Below is a small trained network, with its code and all its weights. Each question gives an input and a target symbol and asks what happens when units are switched off, that is, made to give their printed mean instead of their output.

import numpy as np


def w(rows, s, z=0):
    codes = np.array(rows[::2]) - 128.0
    scale = np.full(codes.shape[1], s)
    scale[-1] = z or s
    return codes * scale


def f(y):
    return np.maximum(y, 0)


def softmax(a):
    e = np.exp(a - a.max(-1, keepdims=True))
    return e / e.sum(-1, keepdims=True)


def log_softmax(a):
    a = a - a.max(-1, keepdims=True)
    return a - np.log(np.exp(a).sum(-1, keepdims=True))


def net(x, mask):
    ids = ['ΔΘΦαβεζμξπσψω'.index(c) for c in x.split()]
    T = len(ids)
    res = E[ids] + P[:T]
    u = 0
    for l in range(2):
        q, k, v = (res @ M[l].T for M in (Q, K, V))
        z = softmax(np.where(np.tri(T) > 0, q @ k.T / 2**0.5, -1e9)) @ v
        res = res + np.where(mask[u], z, O[l][:, -1]) @ O[l][:, :-1]
        u += 1
        y = f(res @ A[l][:, :-1].T + A[l][:, -1])
        res = res + np.where(mask[u : u + 4], y, B[l][:, -1]) @ B[l][:, :-1]
        u += 4
    return log_softmax(res[-1] @ U[:, :-1].T + U[:, -1])


Q, K, V, O, A, B = {}, {}, {}, {}, {}, {}
E = w([
[73,88,171,127,179],'Δ',
[144,141,186,132,65],'Θ',
[54,163,89,77,108],'Φ',
[159,107,188,247,96],'α',
[73,175,89,149,186],'β',
[148,121,143,42,116],'ε',
[99,65,182,98,148],'ζ',
[109,171,154,53,164],'μ',
[230,61,44,192,115],'ξ',
[173,79,198,122,227],'π',
[96,105,150,113,169],'σ',
[118,215,31,215,198],'ψ',
[61,136,67,168,11],'ω',
],0.012)
P = w([
[137,121,252,139,72],'0',
[131,91,242,164,133],'1',
[151,87,215,162,146],'2',
[165,83,195,162,153],'3',
[198,93,195,155,149],'4',
[196,77,169,176,162],'5',
[213,100,177,153,145],'6',
[199,95,165,140,135],'7',
],0.0037)
Q[0] = w([
[206,97,219,85,228],'L0H1',
[199,3,238,38,228],'L0H1',
],0.0073)
K[0] = w([
[247,104,155,185,236],'L0H1',
[254,125,95,219,200],'L0H1',
],0.0087)
V[0] = w([
[236,53,108,223,130],'L0H1',
[197,46,181,1,170],'L0H1',
],0.0073)
O[0] = w([
[254,104,110,171,111,232],'L0H1',
[142,29,168,81,145,253],'L0H1',
],0.009,0.0047)
A[0] = w([
[71,116,139,32,126,132],'L0N1',
[100,84,178,208,171,193],'L0N2',
[77,194,134,3,128,128],'L0N3',
[88,164,146,174,164,254],'L0N4',
],0.0078,0.0041)
B[0] = w([
[52,8,77,75,59,162],'L0N1',
[183,191,236,68,143,255],'L0N2',
[88,98,32,37,68,151],'L0N3',
[115,254,183,88,134,176],'L0N4',
],0.0064,0.0062)
Q[1] = w([
[136,221,91,211,59],'L1H1',
[192,156,253,21,110],'L1H1',
],0.0044)
K[1] = w([
[2,160,120,176,95],'L1H1',
[238,138,221,208,145],'L1H1',
],0.0068)
V[1] = w([
[109,99,204,164,11],'L1H1',
[2,84,32,171,26],'L1H1',
],0.0042)
O[1] = w([
[157,140,189,132,2,146],'L1H1',
[72,105,153,189,115,10],'L1H1',
],0.0099,0.013)
A[1] = w([
[153,3,121,97,154,174],'L1N1',
[140,110,157,124,253,10],'L1N2',
[179,201,136,69,148,254],'L1N3',
[153,84,62,149,25,244],'L1N4',
],0.0067,0.0022)
B[1] = w([
[134,17,86,183,178,222],'L1N1',
[1,81,45,113,125,182],'L1N2',
[161,191,9,46,113,255],'L1N3',
[60,61,52,252,75,157],'L1N4',
],0.0052,0.012)
U = w([
[103,140,102,188,87,218],'Δ',
[127,129,134,138,134,54],'Θ',
[150,76,92,80,196,97],'Φ',
[40,121,83,66,113,44],'α',
[98,135,213,114,165,154],'β',
[125,125,132,142,139,21],'ε',
[102,49,124,143,94,72],'ζ',
[101,125,185,121,154,137],'μ',
[183,91,90,220,137,136],'ξ',
[111,102,129,117,131,109],'π',
[117,60,254,151,139,162],'σ',
[99,231,91,107,196,253],'ψ',
[206,173,193,96,32,121],'ω',
],0.0081,0.0037)

Each question gives the input, a string of symbols that net reads in full, and the target symbol t.
The units are the heads (2 rows each of Q, K, V and O) and the neurons (one row each of A and B). Each row of codes is followed by its name. A weight is (code - 128) times the scale printed after its matrix; where a second scale follows, it is the last column's (O, A, B and U).
mask holds one flag per unit, layer by layer, with each layer's heads first. A switched-off unit (its flag False) gives its mean, the last column of its rows in O or B, instead of its output. The means were averaged over made-up inputs and are rounded, as every weight is.
A unit's drop is (log p(t) with every unit on - log p(t) with that unit switched off) / (log p(t) with every unit on - log p(t) with every unit switched off).
The circuit of an input: a set's keep is (log p(t) with only the set's units on - log p(t) with every unit switched off) / (log p(t) with every unit on - log p(t) with every unit switched off). Starting from all 10 units, units are removed one at a time, each time the one whose removal leaves the highest keep (on an exact tie, the one counted first), for as long as the keep stays at least 0.8.
units of the circuit, in order: the units of the circuit, biggest drop first
k most important neurons: the k neurons with the biggest drops, biggest first
k most important neurons of layer l: the k neurons of layer l with the biggest drops, biggest first
drop when u is switched off: that unit's drop, to one decimal
input ω Θ π π π α, target ω: units of the circuit, in order : (L0N2, L1N1, L1N2)
input α Θ σ ψ Θ Θ Δ, target ψ: units of the circuit, in order : (L0H1)
input ε β Θ Δ μ, target α: 3 most important neurons : (L0N3, L0N1, L0N2)
input ε π π Φ ω π μ β, target ψ: units of the circuit, in order : (L0N4, L0H1, L1N1)
input ε Θ ε, target ζ: 2 most important neurons : (L0N1, L0N2)
input μ ω Δ ε, target ζ: 3 most important neurons of layer 1 : (L1N3, L1N4, L1N1)
input ψ μ Θ π π σ σ α, target ω: 2 most important neurons : (L0N2, L1N1)
input Θ α ζ, target ω: 2 most important neurons : (L1N1, L1N2)
input ω ζ π π σ π β, target ψ: 2 most important neurons of layer 0 : (L0N4, L0N1)
input σ Δ ζ, target σ: drop when L0H1 is switched off : 0.4
input ω π π π μ, target Φ: drop when L0N2 is switched off : 0.1
input Θ μ ζ μ, target α: drop when L0H1 is switched off : 0.9
input ε σ Θ ψ μ, target ψ: drop when L0N3 is switched off : 0.0
input π ζ ψ Δ σ, target ψ: 2 most important neurons of layer 0 : (L0N1, L0N4)
input ζ Δ ζ α ζ, target ω: most important neuron of layer 0 : (L0N1)
